Below is a small trained network, with its code and all its weights. Each question gives an input and a target symbol and asks what happens when units are switched off, that is, made to give their printed mean instead of their output.

import numpy as np


def w(rows, s, z=0):
    codes = np.array(rows[::2]) - 128.0
    scale = np.full(codes.shape[1], s)
    scale[-1] = z or s
    return codes * scale


def norm(h):
    return h / np.sqrt((h * h).mean(-1, keepdims=True) + 1e-5)


def f(y):
    return np.maximum(y, 0)


def softmax(a):
    e = np.exp(a - a.max(-1, keepdims=True))
    return e / e.sum(-1, keepdims=True)


def log_softmax(a):
    a = a - a.max(-1, keepdims=True)
    return a - np.log(np.exp(a).sum(-1, keepdims=True))


def net(x, mask):
    ids = ['αβγμφψ'.index(c) for c in x.split()]
    T = len(ids)
    res = E[ids] + P[:T]
    r = norm(res)
    for j in range(2):
        rows = slice(3 * j, 3 * j + 3)
        q, k, v = (r @ M[0][rows].T for M in (Q, K, V))
        z = softmax(np.where(np.tri(T) > 0, q @ k.T / 3**0.5, -1e9)) @ v
        o = O[0][rows]
        res = res + np.where(mask[j], z, o[:, -1]) @ o[:, :-1]
    y = f(norm(res) @ A[0][:, :-1].T + A[0][:, -1])
    res = res + np.where(mask[2:6], y, B[0][:, -1]) @ B[0][:, :-1]
    return log_softmax(norm(res)[-1] @ U[:, :-1].T + U[:, -1])


Q, K, V, O, A, B = {}, {}, {}, {}, {}, {}
E = w([
[107,177,68,54],'α',
[142,4,14,179],'β',
[76,120,128,30],'γ',
[44,104,71,165],'μ',
[181,73,219,163],'φ',
[170,192,74,201],'ψ',
],0.021)
P = w([
[229,68,8,55],'0',
[214,82,26,66],'1',
[201,100,42,80],'2',
[185,113,52,88],'3',
[169,123,72,97],'4',
[148,132,88,100],'5',
[142,145,103,106],'6',
[115,152,123,106],'7',
[105,165,142,115],'8',
[95,182,171,120],'9',
[98,153,95,138],'10',
],0.012)
Q[0] = w([
[134,113,117,171],'head 0',
[128,106,144,74],'head 0',
[141,86,150,255],'head 0',
[159,103,189,128],'head 1',
[102,110,155,170],'head 1',
[94,122,110,104],'head 1',
],0.041)
K[0] = w([
[121,121,122,198],'head 0',
[120,175,144,65],'head 0',
[93,138,156,254],'head 0',
[183,48,48,113],'head 1',
[166,140,114,95],'head 1',
[124,160,157,153],'head 1',
],0.037)
V[0] = w([
[142,113,177,100],'head 0',
[174,252,105,18],'head 0',
[50,217,118,113],'head 0',
[169,216,76,40],'head 1',
[90,176,101,242],'head 1',
[227,196,149,131],'head 1',
],0.013)
O[0] = w([
[106,111,176,170,1],'head 0',
[88,98,92,249,81],'head 0',
[168,78,109,133,142],'head 0',
[63,83,127,193,189],'head 1',
[106,103,17,169,216],'head 1',
[96,195,114,178,72],'head 1',
],0.016,0.0061)
A[0] = w([
[117,213,136,193,71],'neuron 0',
[254,121,127,210,216],'neuron 1',
[197,172,72,176,1],'neuron 2',
[121,95,118,116,10],'neuron 3',
],0.031,0.0055)
B[0] = w([
[68,237,231,125,201],'neuron 0',
[201,127,182,253,254],'neuron 1',
[235,157,72,32,252],'neuron 2',
[68,112,146,138,169],'neuron 3',
],0.022,0.0087)
U = w([
[57,121,177,155,3],'α',
[67,153,112,49,196],'β',
[105,100,249,114,80],'γ',
[161,32,115,90,205],'μ',
[166,205,195,75,142],'φ',
[115,204,99,182,255],'ψ',
],0.011,0.0022)

Each question gives the input, a string of symbols that net reads in full, and the target symbol t.
The units are the heads (3 rows each of Q, K, V and O) and the neurons (one row each of A and B). Each row of codes is followed by its name. A weight is (code - 128) times the scale printed after its matrix; where a second scale follows, it is the last column's (O, A, B and U).
mask holds one flag per unit, heads first, then neurons. A switched-off unit (its flag False) gives its mean, the last column of its rows in O or B, instead of its output. The means were averaged over made-up inputs and are rounded, as every weight is.
A unit's drop is (log p(t) with every unit on - log p(t) with that unit switched off) / (log p(t) with every unit on - log p(t) with every unit switched off).
The circuit of an input: a set's keep is (log p(t) with only the set's units on - log p(t) with every unit switched off) / (log p(t) with every unit on - log p(t) with every unit switched off). Starting from all 6 units, units are removed one at a time, each time the one whose removal leaves the highest keep (on an exact tie, the one counted first), for as long as the keep stays at least 0.8.
circuit, biggest first: the units of the circuit, biggest drop first
top k neurons: the k neurons with the biggest drops, biggest first
heads that matter: for each layer, one digit per head in row order, 1 if its drop is at least 0.15 and else 0, layers parted by /
drop when u is switched off: that unit's drop, to one decimal
input ψ ψ μ φ ψ γ μ μ ψ φ, target ψ: circuit, biggest first : [head 1]
input α ψ ψ ψ μ μ μ γ, target μ: top 2 neurons : [neuron 0; neuron 1]
input β μ μ μ ψ, target μ: top 2 neurons : [neuron 2; neuron 0]
input α μ μ φ β, target φ: heads that matter : 11
input γ γ μ ψ ψ μ φ, target γ: heads that matter : 01
input μ β μ φ μ α μ μ ψ, target μ: circuit, biggest first : [head 1; neuron 0; head 0]
input μ ψ μ α, target μ: top 2 neurons : [neuron 0; neuron 2]
input α ψ μ γ μ φ, target γ: heads that matter : 11
input α μ μ, target β: top 3 neurons : [neuron 1; neuron 3; neuron 2]
input ψ γ μ μ φ μ μ α ψ β μ, target β: drop when neuron 1 is switched off : 0.6
input μ φ γ μ β γ μ, target γ: drop when neuron 0 is switched off : 0.0
input ψ μ β μ μ β μ ψ α, target ψ: drop when head 0 is switched off : 0.5
